In the rows, zero is written as 0.147.

Start, symbols taken left to right, then the point you end at.
Answer with the point's row; about right is enough.
0.099,0.051,0.160,0.182,0.071,0.080,0.190,0.086,0.196,0.116,0.148,0.131,0.077,0.151,0.165,0.205,0.107,0.090,0.203,0.185,0.183
l: 0.190,0.042,0.171,0.187,0.068,0.077,0.199,0.090,0.197,0.120,0.153,0.135,0.200,0.201,0.164,0.197,0.185,0.087,0.225,0.176,0.179
0.097,0.240,0.126,0.114,0.201,0.205,0.114,0.105,0.103,0.164,0.146,0.157,0.096,0.099,0.042,0.088,0.105,0.150,0.185,0.119,0.110
j: 0.101,0.243,0.117,0.105,0.208,0.208,0.113,0.213,0.101,0.166,0.138,0.164,0.079,0.088,0.153,0.091,0.103,0.210,0.062,0.110,0.099
0.113,0.128,0.121,0.164,0.081,0.210,0.120,0.190,0.096,0.163,0.096,0.132,0.104,0.100,0.266,0.191,0.115,0.206,0.073,0.118,0.081
t: 0.116,0.225,0.132,0.155,0.093,0.201,0.110,0.182,0.109,0.165,0.110,0.132,0.093,0.097,0.260,0.105,0.113,0.198,0.084,0.125,0.109
0.108,0.228,0.128,0.158,0.085,0.208,0.121,0.186,0.100,0.160,0.100,0.134,0.090,0.097,0.258,0.087,0.112,0.201,0.080,0.120,0.108
z: 0.104,0.243,0.117,0.165,0.201,0.212,0.117,0.202,0.101,0.166,0.144,0.127,0.087,0.100,0.152,0.086,0.106,0.215,0.055,0.122,0.097
0.172,0.070,0.128,0.157,0.081,0.205,0.186,0.183,0.101,0.169,0.101,0.136,0.198,0.186,0.266,0.188,0.175,0.198,0.103,0.181,0.067
z: 0.189,0.043,0.122,0.163,0.199,0.204,0.190,0.203,0.105,0.171,0.138,0.128,0.208,0.201,0.149,0.206,0.184,0.208,0.085,0.175,0.077
0.102,0.131,0.126,0.111,0.204,0.225,0.110,0.213,0.085,0.164,0.149,0.165,0.093,0.091,0.158,0.200,0.104,0.213,0.058,0.112,0.066
m: 0.102,0.057,0.129,0.115,0.204,0.212,0.197,0.222,0.091,0.164,0.143,0.167,0.081,0.156,0.142,0.196,0.110,0.210,0.071,0.183,0.066
0.184,0.227,0.174,0.183,0.203,0.091,0.117,0.110,0.190,0.121,0.202,0.140,0.187,0.147,0.044,0.081,0.178,0.088,0.199,0.122,0.213
m: 0.178,0.160,0.172,0.180,0.210,0.092,0.183,0.113,0.199,0.126,0.193,0.134,0.198,0.193,0.036,0.083,0.168,0.089,0.208,0.175,0.218
0.183,0.253,0.165,0.108,0.206,0.143,0.110,0.106,0.157,0.166,0.146,0.162,0.200,0.142,0.027,0.076,0.186,0.133,0.216,0.115,0.216
e: 0.174,0.244,0.171,0.124,0.206,0.082,0.109,0.107,0.186,0.125,0.198,0.167,0.199,0.136,0.045,0.093,0.174,0.090,0.211,0.123,0.219
0.185,0.250,0.170,0.115,0.216,0.080,0.109,0.218,0.201,0.116,0.202,0.167,0.203,0.142,0.151,0.078,0.190,0.149,0.088,0.116,0.221
z: 0.182,0.237,0.170,0.118,0.084,0.084,0.110,0.197,0.200,0.126,0.145,0.164,0.197,0.132,0.272,0.091,0.176,0.154,0.094,0.111,0.210
0.179,0.241,0.124,0.169,0.067,0.215,0.102,0.091,0.088,0.156,0.090,0.123,0.209,0.141,0.164,0.072,0.179,0.133,0.223,0.113,0.096
m: 0.186,0.169,0.115,0.160,0.063,0.215,0.192,0.080,0.074,0.172,0.092,0.133,0.207,0.205,0.159,0.081,0.184,0.145,0.224,0.185,0.101
0.102,0.249,0.115,0.110,0.071,0.212,0.108,0.084,0.090,0.164,0.089,0.163,0.074,0.096,0.168,0.084,0.104,0.144,0.196,0.119,0.098
o: 0.093,0.250,0.172,0.106,0.073,0.143,0.110,0.091,0.162,0.169,0.085,0.172,0.075,0.086,0.169,0.079,0.106,0.138,0.193,0.111,0.223
0.172,0.244,0.168,0.121,0.067,0.071,0.112,0.081,0.208,0.125,0.148,0.164,0.201,0.148,0.173,0.081,0.187,0.082,0.218,0.120,0.220
m: 0.187,0.161,0.169,0.121,0.076,0.077,0.192,0.081,0.195,0.122,0.152,0.169,0.197,0.205,0.170,0.075,0.187,0.080,0.223,0.184,0.226
0.100,0.160,0.170,0.189,0.065,0.067,0.191,0.086,0.211,0.118,0.153,0.125,0.074,0.156,0.164,0.077,0.100,0.071,0.191,0.182,0.221
m: 0.105,0.245,0.159,0.175,0.070,0.081,0.108,0.088,0.199,0.131,0.162,0.126,0.074,0.091,0.159,0.086,0.111,0.087,0.195,0.115,0.216
0.103,0.125,0.113,0.105,0.065,0.216,0.105,0.089,0.095,0.171,0.089,0.168,0.080,0.087,0.163,0.197,0.102,0.137,0.187,0.128,0.056
o: 0.086,0.119,0.169,0.092,0.052,0.156,0.091,0.078,0.174,0.177,0.075,0.179,0.069,0.080,0.170,0.212,0.090,0.139,0.197,0.099,0.193
0.185,0.237,0.163,0.102,0.086,0.146,0.116,0.191,0.171,0.177,0.096,0.161,0.197,0.133,0.276,0.087,0.177,0.195,0.100,0.112,0.224
z: 0.187,0.248,0.179,0.110,0.218,0.140,0.110,0.206,0.165,0.171,0.141,0.169,0.208,0.136,0.159,0.074,0.186,0.220,0.077,0.110,0.224
0.109,0.240,0.172,0.131,0.076,0.076,0.106,0.097,0.199,0.121,0.151,0.166,0.079,0.095,0.169,0.084,0.112,0.082,0.192,0.109,0.231
t: 0.093,0.126,0.165,0.119,0.077,0.077,0.108,0.080,0.205,0.125,0.150,0.166,0.066,0.084,0.163,0.202,0.098,0.084,0.201,0.110,0.189
0.190,0.045,0.168,0.183,0.209,0.081,0.199,0.212,0.199,0.122,0.211,0.123,0.205,0.215,0.156,0.197,0.181,0.150,0.086,0.186,0.189
e: 0.187,0.044,0.166,0.162,0.214,0.142,0.198,0.213,0.171,0.159,0.144,0.125,0.205,0.216,0.152,0.207,0.181,0.215,0.092,0.185,0.190
0.104,0.173,0.183,0.173,0.055,0.139,0.202,0.085,0.157,0.174,0.082,0.126,0.067,0.156,0.176,0.071,0.098,0.138,0.195,0.193,0.228
z o: 0.096,0.175,0.116,0.169,0.205,0.220,0.198,0.103,0.094,0.175,0.146,0.125,0.078,0.151,0.021,0.078,0.107,0.135,0.196,0.186,0.098
0.186,0.062,0.125,0.131,0.204,0.150,0.192,0.115,0.127,0.131,0.193,0.155,0.199,0.198,0.049,0.190,0.182,0.088,0.213,0.185,0.074
t t e: 0.185,0.058,0.119,0.116,0.195,0.206,0.187,0.109,0.095,0.154,0.139,0.175,0.198,0.196,0.037,0.187,0.174,0.133,0.212,0.181,0.078
0.183,0.242,0.118,0.175,0.077,0.142,0.116,0.194,0.126,0.121,0.156,0.128,0.198,0.144,0.272,0.080,0.182,0.143,0.090,0.118,0.101
o e: 0.181,0.235,0.170,0.162,0.080,0.147,0.117,0.185,0.175,0.155,0.095,0.128,0.195,0.153,0.268,0.089,0.181,0.211,0.095,0.111,0.218
0.184,0.128,0.171,0.161,0.081,0.148,0.112,0.192,0.162,0.173,0.101,0.119,0.205,0.142,0.287,0.203,0.179,0.216,0.094,0.113,0.184
o j m t: 0.178,0.173,0.122,0.168,0.062,0.217,0.188,0.091,0.082,0.172,0.088,0.125,0.204,0.212,0.169,0.070,0.183,0.143,0.225,0.186,0.096
0.179,0.125,0.113,0.105,0.070,0.230,0.100,0.088,0.077,0.171,0.090,0.170,0.201,0.146,0.159,0.209,0.185,0.129,0.228,0.123,0.058
j g j: 0.182,0.125,0.117,0.171,0.066,0.220,0.089,0.078,0.088,0.172,0.091,0.132,0.204,0.141,0.178,0.214,0.189,0.139,0.225,0.114,0.053
0.187,0.038,0.176,0.163,0.060,0.145,0.190,0.093,0.169,0.164,0.089,0.134,0.205,0.216,0.171,0.217,0.188,0.140,0.221,0.194,0.193
l e t l: 0.192,0.171,0.172,0.187,0.071,0.073,0.185,0.089,0.202,0.129,0.158,0.128,0.203,0.205,0.179,0.085,0.180,0.083,0.211,0.186,0.218
0.089,0.171,0.176,0.090,0.058,0.138,0.195,0.073,0.160,0.170,0.091,0.169,0.077,0.150,0.166,0.068,0.098,0.139,0.198,0.194,0.240
t e g: 0.112,0.045,0.176,0.184,0.076,0.080,0.192,0.088,0.195,0.119,0.154,0.135,0.085,0.152,0.167,0.198,0.105,0.080,0.191,0.178,0.186
0.195,0.115,0.117,0.118,0.226,0.148,0.102,0.232,0.109,0.119,0.215,0.177,0.218,0.135,0.151,0.211,0.184,0.151,0.073,0.109,0.051
j g t z: 0.196,0.247,0.118,0.191,0.061,0.152,0.108,0.085,0.124,0.115,0.152,0.134,0.201,0.138,0.173,0.074,0.185,0.070,0.225,0.110,0.097
0.099,0.246,0.127,0.180,0.205,0.138,0.116,0.121,0.121,0.125,0.205,0.132,0.092,0.093,0.046,0.085,0.111,0.088,0.187,0.121,0.108
g g t: 0.105,0.120,0.122,0.177,0.213,0.147,0.102,0.100,0.124,0.121,0.202,0.129,0.091,0.084,0.029,0.201,0.104,0.084,0.185,0.121,0.068
0.107,0.172,0.172,0.179,0.063,0.070,0.181,0.076,0.196,0.118,0.151,0.124,0.074,0.163,0.169,0.080,0.099,0.082,0.188,0.189,0.226
e g m g: 0.101,0.255,0.168,0.161,0.071,0.143,0.113,0.087,0.162,0.168,0.091,0.123,0.076,0.081,0.170,0.081,0.106,0.141,0.188,0.113,0.216
0.182,0.247,0.112,0.124,0.208,0.147,0.104,0.115,0.125,0.120,0.202,0.169,0.206,0.135,0.043,0.086,0.186,0.087,0.211,0.116,0.108
o: 0.168,0.243,0.183,0.136,0.198,0.083,0.115,0.115,0.196,0.121,0.204,0.169,0.202,0.140,0.053,0.095,0.184,0.092,0.219,0.125,0.213
0.182,0.170,0.164,0.179,0.077,0.075,0.190,0.092,0.200,0.125,0.146,0.122,0.199,0.201,0.166,0.081,0.187,0.077,0.217,0.184,0.229
l t: 0.101,0.046,0.170,0.182,0.069,0.078,0.188,0.086,0.204,0.115,0.155,0.129,0.088,0.147,0.161,0.203,0.117,0.091,0.197,0.184,0.186
0.174,0.066,0.123,0.154,0.087,0.214,0.191,0.184,0.103,0.170,0.102,0.138,0.187,0.197,0.257,0.199,0.179,0.213,0.092,0.172,0.083
z: 0.190,0.051,0.126,0.164,0.204,0.218,0.193,0.216,0.096,0.167,0.136,0.135,0.195,0.216,0.159,0.199,0.172,0.208,0.090,0.181,0.061
0.181,0.128,0.109,0.110,0.206,0.211,0.100,0.104,0.093,0.161,0.152,0.175,0.212,0.138,0.034,0.201,0.175,0.149,0.222,0.111,0.066
m: 0.174,0.059,0.120,0.109,0.205,0.201,0.184,0.114,0.103,0.169,0.153,0.168,0.198,0.210,0.027,0.194,0.178,0.143,0.211,0.179,0.071
0.182,0.057,0.119,0.124,0.205,0.147,0.184,0.103,0.114,0.124,0.191,0.162,0.188,0.197,0.034,0.185,0.178,0.076,0.214,0.179,0.073
j m e t: 0.189,0.246,0.117,0.109,0.209,0.215,0.110,0.228,0.091,0.168,0.142,0.165,0.203,0.136,0.159,0.068,0.185,0.214,0.092,0.115,0.105
0.186,0.261,0.170,0.173,0.219,0.144,0.114,0.222,0.169,0.164,0.143,0.131,0.200,0.148,0.156,0.068,0.191,0.221,0.088,0.108,0.223
g m: 0.187,0.169,0.175,0.095,0.222,0.138,0.196,0.217,0.168,0.167,0.142,0.164,0.213,0.219,0.159,0.074,0.191,0.221,0.081,0.186,0.234
0.096,0.127,0.117,0.107,0.066,0.218,0.113,0.082,0.086,0.167,0.082,0.163,0.078,0.089,0.173,0.201,0.098,0.148,0.191,0.111,0.058
o o j g: 0.116,0.132,0.133,0.168,0.086,0.202,0.121,0.181,0.096,0.164,0.106,0.127,0.088,0.093,0.271,0.193,0.120,0.206,0.069,0.124,0.092
0.179,0.123,0.113,0.107,0.061,0.213,0.113,0.087,0.088,0.170,0.093,0.175,0.202,0.139,0.165,0.201,0.183,0.142,0.224,0.114,0.054
l g e: 0.092,0.127,0.108,0.185,0.053,0.143,0.112,0.073,0.126,0.124,0.154,0.118,0.067,0.088,0.173,0.205,0.101,0.069,0.199,0.109,0.052
0.098,0.128,0.169,0.121,0.214,0.079,0.117,0.113,0.202,0.119,0.203,0.153,0.075,0.093,0.033,0.192,0.100,0.084,0.185,0.109,0.185
g: 0.104,0.130,0.161,0.185,0.205,0.083,0.113,0.112,0.196,0.128,0.208,0.125,0.083,0.095,0.026,0.196,0.104,0.082,0.191,0.113,0.200
0.103,0.047,0.108,0.117,0.072,0.204,0.185,0.082,0.101,0.166,0.089,0.166,0.083,0.154,0.170,0.195,0.100,0.148,0.189,0.186,0.070
z l l: 0.102,0.053,0.125,0.109,0.202,0.209,0.197,0.109,0.096,0.164,0.139,0.165,0.085,0.161,0.038,0.190,0.104,0.140,0.186,0.177,0.074
0.186,0.170,0.175,0.183,0.073,0.079,0.196,0.186,0.191,0.119,0.146,0.126,0.202,0.197,0.284,0.084,0.170,0.152,0.100,0.182,0.211
z t e g: 0.187,0.032,0.164,0.100,0.206,0.149,0.207,0.217,0.168,0.174,0.143,0.162,0.208,0.210,0.157,0.209,0.172,0.218,0.080,0.197,0.189
0.189,0.131,0.117,0.167,0.209,0.214,0.109,0.112,0.085,0.163,0.142,0.129,0.206,0.141,0.031,0.206,0.190,0.136,0.217,0.128,0.063
l z j g: 0.118,0.136,0.124,0.122,0.090,0.208,0.118,0.187,0.108,0.163,0.098,0.158,0.081,0.095,0.268,0.192,0.109,0.198,0.069,0.123,0.076
0.192,0.242,0.122,0.113,0.211,0.144,0.121,0.120,0.127,0.124,0.200,0.171,0.196,0.147,0.034,0.090,0.180,0.085,0.212,0.127,0.101
e o: 0.180,0.237,0.165,0.105,0.217,0.145,0.110,0.111,0.171,0.172,0.144,0.167,0.202,0.139,0.023,0.086,0.183,0.151,0.231,0.121,0.224
0.105,0.049,0.173,0.167,0.217,0.149,0.196,0.107,0.165,0.175,0.141,0.131,0.086,0.166,0.022,0.203,0.105,0.141,0.190,0.181,0.193
e e: 0.109,0.043,0.177,0.167,0.214,0.149,0.193,0.111,0.161,0.178,0.141,0.136,0.079,0.153,0.018,0.204,0.101,0.147,0.190,0.180,0.182
0.189,0.174,0.116,0.106,0.208,0.218,0.195,0.113,0.096,0.170,0.146,0.170,0.201,0.195,0.036,0.079,0.192,0.135,0.222,0.190,0.104
g: 0.185,0.176,0.107,0.163,0.220,0.211,0.194,0.115,0.090,0.170,0.136,0.129,0.196,0.203,0.026,0.080,0.179,0.140,0.220,0.187,0.100
0.171,0.229,0.116,0.114,0.082,0.208,0.118,0.183,0.105,0.171,0.095,0.162,0.197,0.139,0.269,0.091,0.181,0.210,0.095,0.123,0.107
g l o: 0.109,0.230,0.161,0.165,0.084,0.151,0.119,0.185,0.168,0.173,0.103,0.133,0.086,0.095,0.260,0.081,0.107,0.204,0.073,0.114,0.206
0.187,0.253,0.181,0.108,0.069,0.143,0.111,0.098,0.165,0.175,0.095,0.174,0.208,0.144,0.168,0.073,0.183,0.146,0.225,0.107,0.228
l z j: 0.102,0.245,0.167,0.113,0.209,0.139,0.107,0.215,0.170,0.178,0.147,0.161,0.080,0.087,0.144,0.086,0.104,0.206,0.063,0.113,0.228
0.179,0.059,0.125,0.171,0.080,0.218,0.192,0.090,0.093,0.159,0.086,0.124,0.197,0.199,0.164,0.191,0.190,0.140,0.214,0.184,0.071
l t m: 0.103,0.246,0.121,0.170,0.077,0.223,0.114,0.092,0.089,0.158,0.087,0.130,0.079,0.092,0.166,0.083,0.102,0.135,0.189,0.112,0.098
0.183,0.177,0.119,0.105,0.061,0.219,0.196,0.085,0.087,0.169,0.079,0.168,0.208,0.199,0.167,0.072,0.177,0.140,0.228,0.187,0.089
t m: 0.184,0.136,0.116,0.104,0.066,0.212,0.116,0.082,0.083,0.174,0.089,0.169,0.208,0.146,0.169,0.204,0.187,0.139,0.232,0.121,0.059
